X =
[[ -6.1 -23.6  12.8  12.4 -25.1   7.1  -3.4 -27.2  10.7 -18.5   7.8  27.4]
 [  1.4 -20.5  37.0   9.3  22.3  12.5  63.8 -35.4  23.3  63.8  -2.1 -28.6]
 [  4.3 -24.6 -28.0  10.0  25.4 -19.1   2.5   9.0  -4.8 -37.6   3.4  38.4]
 [-31.5  63.7   2.7 -43.6 -35.8  11.9 -34.2 -18.2 -20.1  -0.2  -3.2   8.9]
 [ 18.0  -8.3  14.3  16.9 -32.8   8.7  -4.6 -17.1  51.0  48.9   1.6 -36.3]
 [ 40.7  17.2  41.7   2.1  -2.4  20.7  -8.5  -1.7 -16.6 -15.5   0.8  21.8]]
Indices start at 0.
Find the entry at row 0, column 0.
-6.1
The entry directly below -20.5 -> -24.6
Find the entry in the top-right corner.
27.4
Find the entry at row 0, column 1.
-23.6
Find the entry directly above -2.4.
-32.8
The entry directly below -3.4 is 63.8
The entry in the bottom-right corner is 21.8
The entry at row 1, column 0: 1.4
The entry just left of -4.8 is 9.0
Find the entry in row 0 and column 2.
12.8
The entry just left of 37.0 is -20.5
Find the minimum.
-43.6
Find the entry just left of -24.6.
4.3
Find the entry just left of -18.5.
10.7
Find the entry just left of -2.4.
2.1
Find the entry directly below -4.8.
-20.1
Find the entry just left of 2.7.
63.7
Find the entry just right of 12.4.
-25.1
Find the entry just right of the smallest entry.
-35.8
Find the entry directly above 9.3.
12.4
Find the entry in the bottom-left corner.
40.7
The entry just left of -43.6 is 2.7
Find the entry just left of -3.4.
7.1
Find the entry directly below -25.1.
22.3
Find the entry just left of 3.4.
-37.6
The entry just left of 63.7 -> -31.5
Find the entry directly above the smallest entry.
10.0

[[  5.677  -5.510  -7.236  -3.674  -4.212   8.362   3.533  -3.282  -0.116
   -9.225]
 [  8.848 -10.951 -16.061   5.162 -13.469  13.240  12.337  -8.298  -4.630
    5.053]
 [ -6.150   9.173  12.649  -7.096  14.160 -10.580  -6.849   7.000   4.389
   -7.875]
 [ -5.803   9.797  12.604  -5.931  14.282 -11.063  -6.026   7.094   4.250
   -5.932]
 [ -7.370   8.833  11.435  -4.322  13.507  -9.311  -2.265   4.966   2.367
   -2.957]
 [ 10.891  -8.223 -17.185   8.317 -13.618  16.446  13.243  -8.253  -4.928
   10.275]
 [  5.742 -10.950 -12.280   3.637 -12.262   5.769   6.094  -4.327  -2.821
    5.194]
 [ -4.997   9.559  10.009  -1.507  12.688  -9.333   0.180   4.669   2.044
    0.893]
 [  4.510  -9.801 -10.092   3.203 -10.854   2.581   3.432  -2.333  -1.877
    5.623]
 [ -2.562  11.583  10.509  -2.282  13.191  -7.931  -3.476   6.136   3.529
   -0.665]
 [ -4.456  11.047   8.309  -3.032  12.237   0.025  -3.073   4.545   2.393
   -1.518]
 [ -5.020  10.537   7.562   0.098   9.230  -2.148  -7.607   7.450   2.862
    6.492]
 [  9.852  -8.556 -16.123   6.242 -13.669  15.412   8.178  -6.006  -3.503
    7.962]
 [ -5.245  10.434   9.920  -0.856  12.066  -7.529  -2.579   5.637   2.271
    3.247]
 [ -4.328  10.482  11.419  -5.384  14.283  -7.973  -3.914   5.812   3.778
   -6.128]
 [ -4.504  11.616  12.023  -4.482  14.068  -8.837  -7.255   7.915   4.597
   -3.243]]
The entry just right of -4.212 -> 8.362
Which number is the entry just right of the smallest entry?
Answer: 8.317
The entry just left of the smallest entry -> -8.223
The maximum: 16.446
Which number is the entry just right of 14.282?
Answer: -11.063
The entry just left of 9.173: -6.150
Which number is the entry just right of -4.456?
Answer: 11.047
Which number is the entry just left of 3.778?
Answer: 5.812
The entry just left of -5.510: 5.677
Which number is the entry just right of the largest entry?
Answer: 13.243

Questions about the grid below. Indices start at 0.
1) Find the entry in row 1 and column 0.
2) Find the bottom entry of the column that holds the largest entry.
3) Find the entry just right of -19.0.
4) Find the median entry.
5) Find the entry just right of -25.2.
6) Find the entry in row 0 and column 0.
7) Find the entry at row 0, column 1.
8) Find the entry just left of the centre entry.
[[-38.5  50.4  39.8  -3.5  36.5 -14.6  30.0  36.0   9.4 -27.1  31.4]
 [-43.4  12.0  37.1 -18.4  21.2 -22.1  -1.8 -13.5 -29.1  15.1   7.9]
 [ 42.0 -21.4 -12.9  21.9  -9.1  29.2 -19.0   0.0  51.9 -46.0 -60.2]
 [ 23.6  13.0  15.7 -13.3 -38.9   5.8   4.3  25.1 -24.9  24.1  25.7]
 [ 10.6  29.2  15.8 -25.2 -11.2  -7.1 -35.5 -14.8  12.3  15.7  23.3]]
1) -43.4
2) 12.3
3) 0.0
4) 7.9
5) -11.2
6) -38.5
7) 50.4
8) -9.1
